Below is a small trained network, with its code and all its weights. Each question gives an input and a target symbol and asks what happens when units are switched off, that is, made to give their printed mean instead of their output.

import numpy as np


def w(rows, s, z=0):
    codes = np.array(rows[::2]) - 128.0
    scale = np.full(codes.shape[1], s)
    scale[-1] = z or s
    return codes * scale


def f(y):
    return y / 2 * (1 + np.tanh(0.7978845608 * (y + 0.044715 * y**3)))


def softmax(a):
    e = np.exp(a - a.max(-1, keepdims=True))
    return e / e.sum(-1, keepdims=True)


def log_softmax(a):
    a = a - a.max(-1, keepdims=True)
    return a - np.log(np.exp(a).sum(-1, keepdims=True))


def net(x, mask):
    ids = ['βγεζλμξπφψω'.index(c) for c in x.split()]
    T = len(ids)
    res = E[ids] + P[:T]
    u = 0
    for l in range(2):
        q, k, v = (res @ M[l].T for M in (Q, K, V))
        z = softmax(np.where(np.tri(T) > 0, q @ k.T / 3**0.5, -1e9)) @ v
        res = res + np.where(mask[u], z, O[l][:, -1]) @ O[l][:, :-1]
        u += 1
        y = f(res @ A[l][:, :-1].T + A[l][:, -1])
        res = res + np.where(mask[u : u + 16], y, B[l][:, -1]) @ B[l][:, :-1]
        u += 16
    return log_softmax(res[-1] @ U[:, :-1].T + U[:, -1])


Q, K, V, O, A, B = {}, {}, {}, {}, {}, {}
E = w([
[224,115,160,125,191,83],'β',
[126,100,90,153,108,85],'γ',
[76,153,59,151,101,160],'ε',
[115,183,170,144,138,108],'ζ',
[51,100,172,216,118,194],'λ',
[250,56,147,127,220,150],'μ',
[166,80,150,66,117,128],'ξ',
[90,91,77,110,112,92],'π',
[88,107,138,81,145,84],'φ',
[185,166,113,71,92,81],'ψ',
[96,127,158,98,104,146],'ω',
],0.019)
P = w([
[123,136,178,183,103,143],'0',
[66,163,162,38,241,64],'1',
[46,139,182,73,249,20],'2',
[100,71,141,101,227,50],'3',
[68,85,154,129,247,7],'4',
[97,60,140,184,200,15],'5',
[111,65,146,249,171,13],'6',
[122,45,109,252,144,26],'7',
],0.004)
Q[0] = w([
[61,79,209,74,184,186],'0.h0',
[118,79,131,206,211,78],'0.h0',
[100,168,15,1,149,114],'0.h0',
],0.0044)
K[0] = w([
[119,125,147,108,193,139],'0.h0',
[183,106,186,157,162,145],'0.h0',
[170,149,108,38,98,2],'0.h0',
],0.0092)
V[0] = w([
[79,147,156,145,2,132],'0.h0',
[136,201,73,40,51,110],'0.h0',
[181,181,104,91,97,81],'0.h0',
],0.0069)
O[0] = w([
[182,168,114,87,143,180,8],'0.h0',
[201,179,105,150,2,136,3],'0.h0',
[187,229,206,125,121,39,84],'0.h0',
],0.0073,0.0027)
A[0] = w([
[83,64,100,202,129,49,89],'0.n0',
[127,154,79,124,130,179,79],'0.n1',
[211,48,113,92,147,76,142],'0.n2',
[158,241,27,170,135,28,181],'0.n3',
[145,90,100,91,64,77,69],'0.n4',
[60,139,106,88,196,182,217],'0.n5',
[174,40,122,128,63,171,160],'0.n6',
[135,81,180,208,213,79,48],'0.n7',
[255,152,116,124,233,137,123],'0.n8',
[81,122,112,64,218,243,252],'0.n9',
[93,196,104,144,167,161,56],'0.n10',
[84,75,122,87,131,117,79],'0.n11',
[237,144,73,129,132,110,186],'0.n12',
[104,176,91,113,147,185,91],'0.n13',
[72,73,88,144,193,92,196],'0.n14',
[115,184,34,58,68,109,66],'0.n15',
],0.007,0.0043)
B[0] = w([
[165,163,96,35,88,200,190],'0.n0',
[163,158,90,151,113,190,122],'0.n1',
[100,64,92,64,254,95,190],'0.n2',
[157,70,123,244,143,94,184],'0.n3',
[125,143,83,107,205,101,129],'0.n4',
[101,54,190,140,81,187,205],'0.n5',
[160,231,123,99,175,106,135],'0.n6',
[215,63,105,140,186,159,205],'0.n7',
[132,33,193,110,185,78,166],'0.n8',
[26,69,190,185,145,162,218],'0.n9',
[78,209,71,146,105,180,127],'0.n10',
[125,84,48,134,147,185,150],'0.n11',
[143,58,217,184,141,63,144],'0.n12',
[92,226,98,129,165,189,128],'0.n13',
[31,62,123,99,117,130,254],'0.n14',
[143,76,79,117,214,171,141],'0.n15',
],0.0056,0.0083)
Q[1] = w([
[198,176,90,61,196,237],'1.h0',
[9,17,96,156,175,72],'1.h0',
[255,138,168,166,102,67],'1.h0',
],0.0066)
K[1] = w([
[65,152,95,128,99,171],'1.h0',
[115,1,143,181,216,109],'1.h0',
[166,207,132,184,110,71],'1.h0',
],0.0085)
V[1] = w([
[190,91,94,240,140,30],'1.h0',
[242,253,182,95,129,62],'1.h0',
[165,120,41,17,43,69],'1.h0',
],0.0046)
O[1] = w([
[31,179,53,121,117,2,139],'1.h0',
[112,178,175,116,157,68,4],'1.h0',
[147,176,28,20,47,213,54],'1.h0',
],0.0085,0.023)
A[1] = w([
[85,64,213,84,75,182,133],'1.n0',
[59,98,115,120,39,167,154],'1.n1',
[117,174,109,131,151,172,81],'1.n2',
[162,146,169,213,72,145,253],'1.n3',
[152,128,159,163,157,62,202],'1.n4',
[23,139,126,50,137,128,104],'1.n5',
[201,34,142,194,102,106,84],'1.n6',
[120,254,109,128,104,183,112],'1.n7',
[214,90,158,165,140,163,68],'1.n8',
[122,124,90,130,221,181,248],'1.n9',
[229,143,144,17,161,124,137],'1.n10',
[82,118,228,176,145,149,158],'1.n11',
[105,150,133,186,135,159,107],'1.n12',
[116,108,51,83,133,186,103],'1.n13',
[164,59,115,101,170,208,160],'1.n14',
[111,150,181,216,218,68,234],'1.n15',
],0.0087,0.0037)
B[1] = w([
[237,141,147,170,170,61,207],'1.n0',
[143,112,144,9,172,120,172],'1.n1',
[47,179,130,94,253,209,126],'1.n2',
[201,246,207,51,39,87,167],'1.n3',
[95,173,44,107,39,215,180],'1.n4',
[194,116,130,104,205,60,144],'1.n5',
[118,208,110,142,161,141,253],'1.n6',
[178,190,107,240,183,50,129],'1.n7',
[51,104,74,175,125,105,194],'1.n8',
[121,212,167,115,49,167,202],'1.n9',
[26,222,218,177,252,13,131],'1.n10',
[162,69,37,97,54,114,225],'1.n11',
[87,135,76,195,167,116,160],'1.n12',
[212,205,125,115,238,249,143],'1.n13',
[162,223,178,109,163,74,240],'1.n14',
[63,82,147,69,65,146,240],'1.n15',
],0.0052,0.026)
U = w([
[73,74,95,150,153,87,127],'β',
[166,76,1,145,115,120,108],'γ',
[71,184,81,136,159,207,252],'ε',
[92,140,195,98,78,164,141],'ζ',
[147,136,117,220,164,83,88],'λ',
[95,165,130,140,180,122,38],'μ',
[119,195,181,146,187,63,50],'ξ',
[179,129,30,74,139,141,60],'π',
[193,129,108,88,143,95,95],'φ',
[138,183,80,160,155,45,173],'ψ',
[184,133,144,92,108,115,174],'ω',
],0.0089,0.0041)

Each question gives the input, a string of symbols that net reads in full, and the target symbol t.
The units are the heads (3 rows each of Q, K, V and O) and the neurons (one row each of A and B). Each row of codes is followed by its name. A weight is (code - 128) times the scale printed after its matrix; where a second scale follows, it is the last column's (O, A, B and U).
mask holds one flag per unit, layer by layer, with each layer's heads first. A switched-off unit (its flag False) gives its mean, the last column of its rows in O or B, instead of its output. The means were averaged over made-up inputs and are rounded, as every weight is.
A unit's drop is (log p(t) with every unit on - log p(t) with that unit switched off) / (log p(t) with every unit on - log p(t) with every unit switched off).
The circuit of an input: a set's keep is (log p(t) with only the set's units on - log p(t) with every unit switched off) / (log p(t) with every unit on - log p(t) with every unit switched off). Starting from the 12 units with the biggest drops (on a tie, the unit counted first), units are removed one at a time, each time the one whose removal leaves the highest keep (on an exact tie, the one counted first), for as long as the keep stays at least 0.8.
circuit, biggest first: the units of the circuit, biggest drop first
most important unit: the unit with the biggest drop
k most important neurons: the k neurons with the biggest drops, biggest first
k most important neurons of layer l: the k neurons of layer l with the biggest drops, biggest first
input λ γ π ε, target λ: most important unit : 0.h0
input ξ ζ ξ ε β μ ω μ, target β: circuit, biggest first : (0.n8; 1.h0; 1.n15)
input ζ ξ ψ ε γ ψ ζ λ, target λ: 2 most important neurons : (1.n0; 1.n14)
input λ π γ ζ ξ, target λ: circuit, biggest first : (0.h0; 1.h0; 1.n0; 0.n9)
input ψ λ π ζ, target λ: 2 most important neurons : (1.n8; 1.n0)
input ζ ζ ε ζ ψ ε, target ψ: circuit, biggest first : (0.h0; 1.h0; 0.n3; 0.n12)
input ψ ω ψ ζ ψ ζ ζ, target ψ: circuit, biggest first : (1.h0; 0.h0; 0.n3; 0.n12)
input ξ λ ε ε, target λ: circuit, biggest first : (1.h0; 0.h0; 0.n9; 1.n14)
input ξ γ ψ γ π γ, target ψ: 2 most important neurons : (1.n11; 0.n3)
input ω β ψ ε, target ψ: circuit, biggest first : (0.h0; 1.h0)
input γ β ε ε ξ λ φ, target λ: circuit, biggest first : (0.h0; 0.n9; 1.h0; 1.n6)
input π ε ζ ε λ φ γ μ, target β: circuit, biggest first : (0.n8; 1.n15; 1.h0)
input ζ β λ γ μ ψ, target β: 2 most important neurons : (1.n14; 0.n3)
input λ ε λ γ ε ψ λ ω, target λ: circuit, biggest first : (1.h0; 0.h0; 1.n0; 0.n9)
input ζ ε λ ε ψ, target ψ: 3 most important neurons of layer 0 : (0.n9; 0.n14; 0.n5)
input ε β λ β β ε, target β: most important unit : 0.n2
input μ ε ω ζ ζ ζ, target β: 2 most important neurons of layer 1 : (1.n14; 1.n9)
input ε π ψ φ, target ψ: 2 most important neurons of layer 0 : (0.n9; 0.n3)
input ε β ω ε, target β: 2 most important neurons : (1.n14; 1.n6)
input π ε ξ ξ ξ ζ λ, target λ: 2 most important neurons of layer 1 : (1.n0; 1.n14)
input ζ ξ β ξ ω, target β: most important neuron of layer 0 : (0.n0)
